Known rows:
[ 19   1 -20  19  19  14  14  45 -28  27 -12  18  24  30 -44   1  -9  28
   0  -6  -9  47  13 -35  -7  43   1  22  33  -9  10  -3 -24 -21  25  -2
  15  20   7  13 -18  40 -13] -> driri
[  2 -27 -10  15 -13   3   4  -8  -7 -12   2  -3  -4   9   4 -18  -4  12
  12  -4  -7  -9 -29  -6   7  -5   6  10  -8   4   8   7   7   2  12  -6
  -9  12   8 -17  -6 -12  -4] -> ketivun
[-12  -8  12 -18   0  12  -3   5  -5   6   3  -6  -3   4   6  25  -6   4
   5  -4  18   0  -2  10   4  -4  -4  -2  -2  22   5   3   3  16   3  -1
 -11   7  -3  -3   2   5  -4] -> rikavi
[ -3  24  10   1 -11 -23 -38  -2   8  -4   7   8  -1  16  21 -23   9   0
  -3  11   4 -21  38  -2  -1  16  -5 -11  13 -16   6   8 -12  10 -11  11
   8  18  -4 -18  15  -2 -17] -> brutir
[  1   3  -2  -9   0  14  -7  -5  -8  -5   3  -6   2 -14  -4  12   5  -4
   1   7  10  -2   6   3  14  -7   0   5  -8  24   5   3   7  19   9   1
  -7   4  -4  10  -4  -4  -1] -> brogren
[ 16 -14  -5  -5  -4 -12  -6   0 -11  -1   6 -42   9  43  -1   7   0  17
 -28  32 -22 -11   8  13  -2   7   4   9  18   2  29  48 -19 -21  12   5
   2  30   6  -4  10  -6  -3] -> doken
[  2 -28  -9  15 -13   2   3  -7  -8 -11   2  -3  -5   9   4 -17  -4  12
  12  -3  -6  -9 -29  -5   7  -5   6   9  -9   5   7   7   6   3  12  -6
  -8  12   8 -16  -5 -13  -5] -> braska
[  8  -6  -8  16   6   6 -18   2 -19  16  -7   1   0  14 -20   8   1   7
  -2   0 -24  -1  -9   8  -8  20  12   1  11   9   6  37   2 -14   1  -9
  -7   9 -10   6  -9  10   6] -> zubron
[  3   9 -17  10  12  16 -11 -12 -18  14  -7  -6  -7  13 -19  11   6  10
 -10  -3 -24 -17 -12  -6 -11  25  18  10  20  14   7  28  10 -18 -12 -25
  -6  15  -5   1  -5  20   8] -> zarak
[  2 -26 -10  16 -12   3   4  -8  -8 -13   2  -2  -3   9   4 -18  -4  13
  12  -5  -7 -10 -27  -6   7  -5   6  11  -9   5   7   8   8   2  11  -6
  -9  11   8 -17  -6 -13  -5] -> namis
[ 19   8   1  18   0   1 -26  -5 -13  11 -11  10  22  18 -14 -12   4  -2
  -2  -5 -18  -3  -9   0 -11  28   0  -9  19  11  16  40   2 -13   2  -9
 -16   9 -10   1 -14   7   5] -> gruskin
[ 16   7 -33  20   7  15  27  42 -17   9  -1  10  14  -4 -39  -7  -8  15
   2   7   3  42  21 -38   1  31 -19   9  16 -16   8 -38 -21  -5  19   9
  15  13  -5   3 -21  34 -20] -> ketuk
[ -5  -1   2 -15   1  15  -8  -1  -4  -1   3  -8  -1  -5   0  16  -2  -1
   2   3  12   0   1   4   9  -5  -3   3  -3  20   7   5   6  18   8   1
  -7   7   0   4  -2   0  -1] -> trala
[  2 -27  -9  15 -13   3   4  -8  -7 -11   2  -3  -5   9   3 -18  -4  12
  12  -3  -7  -9 -29  -5   7  -5   5   9  -9   4   7   7   7   3  12  -6
  -9  12   8 -16  -6 -13  -5] -> britre
[ -9  13  -8 -22   7  24  -3 -16  -1  -2   2 -16 -10  -6   1  19   4   3
  -5   1  13 -17  -4 -10   6  -1   3  11   8  23   9  -4  13  14  -4 -14
  -6  14   5   1   1  10   1] -> konobres
[  1  14 -11  -3 -12   6  -3  -4  17 -20   7 -12   9 -22  13 -13  -9 -15
   2  -1  13  -5  -2  -3  -4  10 -38 -22  -3   3  10 -12  13  18  -6  16
 -19   4  -8 -32 -14  -8 -12] -> dregrek
[  2 -27  -9  15 -13   2   4  -7  -8 -11   2  -3  -5   9   3 -17  -4  12
  11  -3  -7  -9 -29  -5   7  -5   5   9  -9   5   7   7   6   3  12  -6
  -8  12   8 -16  -5 -13  -5] -> vetren
[-11  -4   8 -19   3  13  -8   2  -2   2   2  -7  -1   2   6  21  -6   3
   5  -4  16   1   0   6   5  -3  -4   2   0  20   5   6   7  17   5   0
  -9   8   3  -3   1   2  -4] -> dragra
[  1  13  26   4 -41  50 -21 -45 -20 -27  25  -9 -27 -21 -38  36   8  10
  22  15  20  25  20   8 -11   3 -15  29  -1   4  -7   9 -32  12  36   0
 -30  16  -9 -54   4  -3   4] -> lugrik
[ 14 -11   3  17 -20  -3  -6 -17   1 -18  -3   8  22  14  10 -41   0   3
  12  -9   1 -13 -31 -15   4   5  -9  -3   1   6  19  11   7   5  12  -6
 -20  12   8 -23 -12 -17  -5] -> flupla

Facts:
α soklan <- goplus klozo klati rugrum brodrak
α maflapos <- bupim tedan vuriva gruflu beflal
α kloze <- fluzel dragra bronefon klufos
α braska <- votren resker savegak draruplek
α flikos <- rikavi plopek raple fakan fleve
α ketivun <- plegiza zubron fleplos
α britre <- dregrol maklor poron
α notrabron <- ketuk dakom riklon duzam
α pleluk <- navuk driri grufluste beklavon
α studre <- studir
α pluflidres <- moskem nuruk brogren
α brole <- mibugu gigo flalam kloflilo sapluva griflim fetrupi
α namis <- tritrul dregre
α pliklum <- plupogra risol vostim trono gradrum flale
α teklobri <- gezer flelu klipleska didru konobres zarak bidrosos
α stuflin <- muplekas purus flabrin
α flupla <- brutir fibro nobil vogol dregrek gruskin
α gragin <- suplek doken faklik
α vetren <- lunisan planogul nimin busku
α stagek <- gruver tatatrek katen
α klipluk <- geplupa piplu grirubu
α gugrum <- tridogik malur plafliflum
α draves <- zodal fiskeful fadra
α supul <- zaru futrik
α drumiko <- lugrik trala leklur
flikos τ [dregrol]
bupim τ [zarak rugrum]
rikavi τ [bidrosos duzam]
plegiza τ [mibugu]
studir τ [pliklum]
moskem τ [fleplos]
tritrul τ [mibugu]
nuruk τ [klufos rugrum]
pliklum τ [zarak rugrum]
gragin τ [drumiko risol savegak vogol]
plupogra τ [rugrum]
dragra τ [fiskeful dakom]
muplekas τ [zarak duzam]
brutir τ [rugrum]
lunisan τ [supul]
klozo τ [supul]
dakom τ [duzam]
tridogik τ [piplu]
flelu τ [fleplos futrik]
klipleska τ [fiskeful]
kloflilo τ [mibugu pliklum rugrum]
risol τ [zarak brogren]
sapluva τ [zarak]
griflim τ [fleplos zodal]
savegak τ [mibugu busku]
piplu τ [sapluva plegiza]
zodal τ [rugrum]
driri τ [ketuk]
busku τ [sapluva supul]
doken τ [dregrol futrik]
fleplos τ [rugrum]
gruflu τ [rugrum]
zarak τ [rugrum]
fetrupi τ [zarak]
klufos τ [brogren]
katen τ [plegiza]
nobil τ [lugrik]
duzam τ [mibugu plegiza]
flale τ [moskem]
fiskeful τ [mibugu rugrum]
raple τ [brogren]
soklan τ [sapluva]
vogol τ [zarak]
fleve τ [namis lunisan rugrum]
namis τ [zarak]
futrik τ [rugrum]
[goplus bupim fluzel votren ketuk studir gigo suplek gruver vuriva fibro poron kloflilo sapluva savegak zodal didru zaru trono fetrupi katen nobil grufluste fiskeful raple fakan grirubu fleve fadra futrik] Φ 107
[rikavi moskem nuruk plupogra dragra griflim draruplek bronefon lugrik konobres gradrum brogren malur duzam flale rugrum brodrak trala] Φ 580
[plegiza resker mibugu muplekas geplupa purus klipleska doken faklik] Φ 923
[dregrol lunisan maklor tridogik nimin vogol dregrek plafliflum] Φ 39
[navuk tritrul tedan plopek brutir klozo dakom flalam flabrin risol vostim piplu dregre fleplos klufos leklur] Φ 362
[gezer zubron planogul flelu klati riklon driri busku gruflu tatatrek zarak beflal beklavon bidrosos gruskin] Φ 386

Rows:
No name comes twice in this set of rows, the named rows included.
[ -7  -1 -16   4   2   7 -12   6   1   1   3  -8 -12  -4   0   5 -10   1
   3  -5 -10  -1  -4   6 -10  17  -9  -6   1   0  -1  10  11   2  -7   6
  -6   8  -4 -21  -8   3  -6] -> studir
[  3   9 -21   2  14  16 -19 -11 -12  17  -7 -12 -14  17 -17   9   1  10
 -11  -3 -25 -12 -18  -7 -14  27  16  11  24   8   9  33  10 -15  -8 -21
  -1  21   5   1  -6  15   8] -> flelu
[-11  -5  -9   5   0   6  -6   7   0   3   3  -5 -11  -1   1   9 -10   4
   4  -7  -6  -3  -4   8 -12  16 -10 -11   2   0   0   8   9  -1 -11   3
 -10   5 -10 -24  -5   9  -7] -> katen
[ -6  13  -5   2  -8 -18 -31   2  -1  -2  12  -3 -24   6  10  -8  10   4
  -6  22  -5 -18  39   4   6   5   8   0   1 -17  -2   5 -13  11  -7  11
  19  17  -6  -4  18  -1 -15] -> fleplos
[ -7   1   2 -19   4  15 -12   0  -1  -1   1  -8  -1  -2   5  16  -5   1
   3  -2  12   2   2   4   6  -2  -3   6  -2  20   3   8   9  19   8   3
  -6  10   7   0  -1  -3  -3] -> nuruk
[  7  13  -7   9  -7   2 -16  -3   4  -5  -1   1  10  -5   0 -15  -2  -9
   1  -4  -4  -5  -5  -2 -10  22 -21 -19   7   1  11  10   8   3  -6   5
 -16   6 -11 -19 -14   0  -5] -> fibro
[  2   6  -7 -18   4  15 -17  -3  -3  -4   3 -12  -3  -8   0  11  -2  -4
   0   5   8   5   1   2  11  -2  -2   9  -5  20   3   9   9  23  14   6
  -1  11  10   7  -5 -10   0] -> moskem
[ -3 -30  -3  12 -12   0   6  -2 -10  -6   2  -2  -7  15   9 -11  -9  16
  14 -11  -4  -6 -30   1   3  -2   5  10 -10   8   3   7   5   2   9  -6
  -9  12  11 -23  -2 -13  -8] -> soklan
[  1   3 -11  17   6  15  -1 -13 -21  15  -7  -3  -5  12 -24  14  10  12
  -9   1 -20 -24 -11  -4  -9  19  17   2  21  13  13  23   5 -23 -16 -31
 -12  10 -20   5  -4  29   8] -> bidrosos
[  3 -29  -9  15 -15   1   4  -5 -12  -8   3  -4  -9   8   3 -14  -5  12
  11  -3  -7  -7 -32  -1   7  -4   6   9 -12   7   5   6   4   3  12  -6
  -7  11   8 -16  -5 -15  -5] -> maflapos
[  4 -38 -11  -3 -20   6  -5  -7   1   2   6 -21 -28  21   0 -14 -15   8
   7   8  -7  -2 -53  -4   5  -8  -3  -8  -1 -13  20  11 -10   9  22  -4
   2  24  14  -7  -6 -11   2] -> flikos
[ -2 -27  -7  14 -10   3   2  -5  -6 -11   1  -2  -3  12   8 -16  -7  15
  14  -9  -5  -8 -28  -5   4  -3   6  12  -7   6   5   9  10   2  10  -6
  -9  13  12 -22  -4 -13  -7] -> gragin
[ 18  -5  -9  10   4  -2   6   7 -14 -19  15 -28  35  34 -13   1   6  28
 -12  31 -23 -20  28  15   2  -6  16  24  10   3  30  53 -11 -18  -3   2
  -3   6 -17  -9  20  -3  -1] -> mibugu
[-16   7   6   2  -6 -18 -26   6   1   2  11   2 -21  14  16  -1   6  10
  -2  14   1 -21  40   6   1   6   6  -3   6 -17  -2   4 -12   6 -15   7
  13  15  -9 -14  22   7 -18] -> tritrul

The same objects again, as new rows of numbers:
Known rows:
[ 11 -11  -7  -5 -32 -33  17  37 -30 -68   9   1  12  -8  -1 -32 -38   3
  -2 -31 -25 -17 -45   4 -21  12] -> nimin
[  0   4 -12   0  12   2 -40 -14   5  37  -9  -7   4  10  -7  14  -1   2
  -3  13  27 -13  24  -2   3  18] -> votren
[  2   6  -5  -9  12   2 -38 -16   9  37 -13  -2   4   2 -10  11   1   0
  24  25  16  -7  27 -10   4  17] -> trono
[ -5   7 -21   0   9  -7 -44 -11  21  46  -5  -7   5  11  -7  10   0  -3
  -1  32  25 -13   0   5   4  31] -> fibro
[ -1   9 -37  -4  11  28 -13 -21  10  20 -11 -11   4   8 -14  18   0   8
  20  13  42 -11  19   5  -3  28] -> kloflilo
[ 16   3   3 -12  -2 -37   6   2   6  -7   5  -4  13  -1   5 -11 -13   2
 -35 -37  17 -15   2   1 -13 -11] -> maflapos
[ 14   9  -8 -13  -4 -28  26   4  11  -4   4  -5  16  11  -4 -11  -9   0
 -20 -33  20  -1  -5   6 -15  -4] -> namis
[ 13  -1  -6  -4  -9  -8  -5  22 -20  -2  -4  -9  12 -29  -2 -24 -22  -3
 -22 -15 -11  -3 -17  20 -13  14] -> konobres
[ 11  12   4 -11   4 -30  25  13  13   0   3  -7  20  15  -2  -6  -8  -2
 -22 -46  10  -1 -10  -4 -13  -8] -> supul
[ -1   8  10 -29  10 -33  26 -12   1   4   1 -21   9  11 -21   0  -3  -2
 -33  -7  37  -7   7   2   2  10] -> busku
[  9 -10  -9  -4 -30 -25  41  45 -31 -62   9  -1  14  10  -9 -26 -34   1
   3 -28 -21  -8 -47   5 -22  10] -> lunisan
[ 10  -9  -3  -5 -18 -12   0  20 -14  -2   2  -8   7 -17   2 -20 -18   0
  -6 -10  -8 -15 -18   8 -14   0] -> bronefon
[ 16   7   0 -13   0 -36   6   2   9  -7   3  -3  13  -6   4 -13 -12   1
 -30 -36  14 -13  -4   3 -13  -6] -> kloze
[  0   4 -12   0  11   1 -39 -14   6  37  -9  -6   5   9  -7  14  -1   2
  -3  13  27 -13  23  -2   3  18] -> fadra
[  6  -3  -7  -3 -36 -12   4  14 -15   6   5 -12  15   5  -3 -23 -13   0
   6 -22 -11  -2 -10   6 -18  -1] -> brogren
[ 11   8   6 -30   4 -27  11 -26  -5  -2 -13 -19  11  -2 -21  -6 -10  -5
 -50   2  47   2 -16  21   0  18] -> flelu
[ 18 -19 -17   4 -31   5  16  33 -20 -17  -1   0   9 -11   1 -22 -25   1
  12   3  -7 -11 -41  18 -23  -4] -> doken
[ 16 -11  -1 -15 -25  -3  15  14 -11  -5  -7  -3   6 -17  -5 -20 -15  -2
  27  14  -4  -5 -28   7 -16  -5] -> flale
[  2   6  14 -30   5 -42   3 -22   0  -1  -2 -19   3  -5 -13  -6  -6  -1
 -43  -4  34 -18   1   4   3  11] -> driri
[ -1  -8 -37  18 -11   8 -35  18 -17 -36  -2  13   5  23  -2   2 -28   3
  27  -4  -7 -10  -3  -8  -7  40] -> flabrin

Rows:
No name comes twice in this set of rows, the named rows included.
[ -5   7 -24   0  10  -6 -43 -12  20  43  -4  -6   2   8  -8   9   0  -2
  -2  36  27 -15   3   9   4  32] -> nobil
[ 10 -16 -28   2 -27   3  21  38 -19 -15  10  -3  15 -18  -1 -24 -25   3
  25  -2  -8  -7 -14  16 -23   5] -> muplekas
[  3   0 -11   0   1  12 -29 -19   9  37 -14  -8  11  25 -11  18  -1  -1
   8  16  39  -2   6  -1  -1  12] -> futrik
[ -5 -13 -45  18 -13  15 -23  18 -14 -39   3  10  17  20  -5   5 -32   3
  50  -4   7  -1   6  -7  -9  42] -> dakom
[ 12 -14   1  -4 -40 -25  23  33 -27 -67   2  -1  19   5  -1 -27 -39  -1
   6 -33 -19  -8 -66   2 -23   4] -> dregrol
[ -5  11   9 -29   1 -50  -2 -18  17   9   1 -20   7   0 -12  -9  -5  -6
 -38   8  29 -15 -25   8   4  21] -> gruskin
[ 12  -9 -19  -6 -31  -6  15  13 -16  -2   3  -8   7  -5  -6 -22 -15   2
   4   2   5  -7 -13  18 -19   1] -> nuruk
[  5  -8 -17  -5 -35 -41  14  40 -15 -60  12   0  13  -8  -1 -36 -36  -1
   0 -11 -28 -16 -68  12 -20  24] -> dregrek
[  8 -14 -16  -7 -19  -4  17  20 -11  -7   7  -9  15 -21  -1 -19 -21   1
  13  -1  10  -8  -9  15 -16   4] -> dragra
[ -3  14 -35  -2   8  25 -15 -18   8  24 -10 -12   3  15 -15  16   2   8
  17   5  33 -10  21   1  -3  27] -> fetrupi
[  4   1  10 -30  -6 -33  18 -25  -2   1  -3 -20   9  13 -18  -3  -6  -1
 -32  -1  48  -7  -3   9  -1   5] -> gruflu
[ -2  14 -23  -1  15  18 -34 -19  10  21 -13 -11   2   3  -7  16  -1   7
   5   0  22 -19  14  -4   1  26] -> gigo
[ 23  21  -7 -13  14 -29  -6   5  -1  -7  -8  -4  22 -26  -3 -20 -20  -5
 -61 -43   9   9  -6  25 -11  21] -> teklobri
[  3   0 -23   0   9  11 -14 -11   2  39  -8  -6   3  25 -17  18   2   3
   0  26  42  -8  27   6   0  14] -> fleve
[ -1  -9 -41  21  -3  15 -11  29 -21 -32   0  13   4  37 -11   8 -24   2
  26  -1   0  -7   2  -6  -7  37] -> klozo

